[[3 4 5 5 5 4 5 3 5 5 3 5 5 5 5 5]
 [4 4 5 5 5 4 5 5 5 5 2 5 5 5 5 5]
 [4 4 5 5 5 4 5 5 5 5 2 5 5 5 5 5]
 [4 5 5 4 5 6 5 0 5 5 5 5 5 5 5 5]
 [1 5 5 5 5 5 5 2 5 4 3 5 5 6 5 5]
 [3 5 5 5 5 5 5 4 5 5 2 5 5 5 5 5]
 [6 5 5 5 5 5 5 0 5 5 7 5 5 5 5 5]
 [5 6 6 5 5 5 5 7 5 5 4 5 5 5 5 5]
 [2 5 5 5 5 5 5 5 5 5 3 5 5 4 5 4]
 [4 5 5 5 5 5 4 4 5 5 6 5 5 4 5 5]
 [4 5 6 5 5 4 5 6 5 5 5 5 5 5 5 4]
 [3 5 5 5 5 5 4 3 5 5 4 5 5 5 5 4]] out 4

[[410 916 944 915 923 465 874 365 429 391 392 918 446]
 [433 843 894 875 901 418 866 407 431 379 403 959 385]
 [340 903 865 921 923 362 936 365 389 385 385 919 300]
 [330 963 886 882 909 353 998 405 372 459 376 873 375]
 [446 889 964 882 889 453 842 468 452 248 447 872 481]
 [412 879 942 886 876 452 847 437 449 301 454 909 462]
 [444 893 927 900 889 425 890 392 414 399 423 904 394]] out 394

[[554 511 519 557 529 523 525 532 522 501 523 439 512 497 532 456]
 [649 450 518 689 480 482 523 556 458 340 563 198 442 434 678 206]
 [733 423 517 811 452 503 509 580 384 287 584  40 428 341 720  48]
 [748 463 571 796 544 534 405 612 367 670 563 466 609 307 528 378]
 [645 472 558 668 563 525 439 587 440 646 569 537 605 406 531 439]
 [765 465 594 789 631 551 369 662 362 831 579 674 706 291 451 512]
 [689 460 546 725 547 514 448 580 387 546 567 375 549 384 564 323]] out 323

[[53 19 63 60 55 58 61 62 59 17 33 18 47 16 58 60]
 [49 30 51 49 49 50 50 50 49 27 56 29 60 29 48 50]
 [27 48 20 21 30 26 25 20 23 49 58 49 63 52 26 21]
 [52 25 58 56 52 55 56 58 55 23 55 25 56 23 55 57]
 [46 29 51 50 49 50 49 50 50 26 58 30 61 29 48 50]
 [33 58 18 19 26 23 22 20 19 59 85 58 68 58 23 19]
 [27 47 24 25 29 27 28 24 26 46 68 49 66 49 29 25]
 [45 42 40 39 39 40 40 41 38 39 69 40 62 39 40 40]
 [62 23 66 62 57 62 62 66 61 19 59 20 58 18 60 64]
 [53 26 59 56 52 55 56 59 55 23 64 26 61 24 55 57]] out 57

[[13 42 13 26 42 61 59 30 33 37 53 63 59]
 [61 22 24 12 44 73 45 34 24 47 27 65 53]
 [ 9 45 27 30 69 67 50 36 47 24 48 50 40]
 [21 51 34 39 64 30 50 37 24 13 46 46 55]
 [74 47 37 30 86 72 42 40 55 16 42 42 29]
 [53 15 23  6 44 84 41 34 25 54 20 68 51]
 [47 47 37 31 87 73 42 40 55 16 41 41 27]
 [36 51 35 38 64 33 49 37 26 13 45 46 53]
 [64 24 20 13 42 76 48 33 27 48 32 67 54]] out 54
---
Q:
[[ -1 -33 -40  -8  10  -5 -20   9  18   0  14  53   6]
 [  1  -3   9 -13   0  -7 -10  17  11  23  -7  68  10]
 [ -7  57 -39   0   3  14 -27   2  16   5 -22  29  -3]
 [  0 -13  41  -2  16   2  26  -1   4  59  21 -35  20]
 [  0  23  -2   1 -23 -20 -22   3 -24   7   2 -27  22]
 [  2  10  16  -2  10 -19  -2   3   2  20  13  -4 -18]
 [  1 -19 -30  -5   7 -16  27  -6  -7 -17  34  14 -23]
 [ -5  -4  24  25   1   4  20   7 -19   3   1  25  -4]
 [ -7 -14  33 -22   7  10  -8  -6   2   7   6  58 -34]
 [  3  20  -3 -19  -2 -26 -13   6  10  -1  24  52  13]
 [ -7 -51  11   7  -4  10 -17   2  -3  12  -3   7   8]]
A: -7

Q:
[[ 13  41 -26  15 -48  16 -22 -29  -7  47  75  15 -11]
 [-26 -37  40 -15 -37   7  32  23 -59 -45 -13   5   0]
 [-71 -66  61 -53 -12 -11  53  70 -43 -23 -52 -46  59]
 [-22   8  35  11  -3 -64  -1   7  40 -18  -1 -57 -11]
 [ 54  55 -41  23  13 -56 -13  10 -26  -2  38  48 -18]]
A: 54

Q:
[[  6 -19  34  52 -16  15   5 -26 -18  25  -3  -7 -29   2]
 [ 10  24  26 -22 -16 -31   6 -18 -49  73 -15 -33  -8  77]
 [ -4  -2  28  15 -14  -7   2 -23 -52  50  -8 -27 -19  39]
 [ -5  -8  12  18  39 -12   4  11  19 -10  26  30   6   3]
 [ -5   6   4  -2  53 -32   6  20  10 -18  30  22  31  27]]
A: -5

Q:
[[ -8 -11   9   3  -8  46   5]
 [ 48  56   7 -14  27   9  14]
 [ 23  45  -7 -24 -22 -17   6]
 [-25 -35  -2 -10 -18  16 -10]
 [ 16  21 -22 -10 -10  27 -11]
 [-26  50  26 -20  37  -2 -33]
 [ 60 -15   9 -19 -19 -44  -7]
 [-51  -9   7 -39   4 -32   2]]
A: -51

Q:
[[ -1   3  -5  17   9  -1  11  36 -15  11  13]
 [-15   4  26  11   8  -2  10  20  -6  -7  -4]
 [  0   6 -24 -34  -4   2   3   2  15   4  -1]
 [ -1  -8  -8  -1  -2 -13 -15 -48  14 -22   0]
 [ -1 -11  17 -42   0  -1   7  55   6 -16   2]]
A: -1
---
[ -2   1  -1   0  27  56 -59] value -59
[ 38  74 -36  39] value 39
[ 49 -56  36 -32  22] value 22
[-65  76 -46  14  29] value 29
[ 62  52 -23  35] value 35
[ -7  23 -50  44 -56 -50] value -50
[-32  50  60 -17  48   1  36] value 36
[-58  69 -47  32  36 -10] value -10
[-76  22  60   7] value 7
---
array([ 34,   6,   8, -59]) => 34, -59

array([[  7, -54,  43,  71],
       [ 12, -47,  54,  69],
       [  0, -39,  65,  67]]) => 71, -54

array([  5, -55, -17,  65, -29, -10]) => 65, -55

array([[64, 28, 47, 22],
       [28, 28, 39, 43],
       [33, 45, 35, 39]]) => 64, 22

array([ 32,  41, -55,   1,  28]) => 41, -55

array([59, 42, 36, -2, 60,  0]) => 60, -2

array([[ 13,  19, -25,   1,  14],
       [ 34, -23,  13, -57, -29],
       [ -4,   1,   4, -22,   1]]) => 34, -57

array([-21,   4,   3,  71,  -6,  -3]) => 71, -21

array([  0,  28, -19,  62, -35]) => 62, -35
---
 18  -67   14   -8  -35  -31
-13  -11   33  -26   18   41
-20   56  -26   15   31   20
-> -26

 29    0   11  -23
-22   -5    8    3
 11   -1    6  -58
-> 6

 14   25  -14   46  -25
 29   76    1   64  -60
 12    5  -23   35  -21
-> -23

  0   -1    2    1   -1
 -2    0    1    0   -2
 12  -31  -15  -53  -58
-> -15

  0    0    1    1    8  -47   58
 -2   -1   -1    0  -38   38  -37
  0    2    0   -1   33   22  -22
-> 0

  0    1   71   -3
  1   -1  -70   -5
  0    2  -26  -62
-> -26

  4  -21  -34   35   38   46   12
-23   47   30  -56   44  -60  -24
 46  -48  -35  -30   50   -2  -28
-> -35

-71  -14  -18  -28   61  -58
-35   56   -4  -14   41  -19
-28  -42   54   32  -17   24
-> 54

 18   73   -1    0    3   16
-34   35  -22  -25   47  -36
  4    4  -13   -8    5   -8
-> -13

  3    8   -5  -58    7   11
 -6   -3   12   39  -18  -18
-15    6   20  -40  -11  -20
-> 20
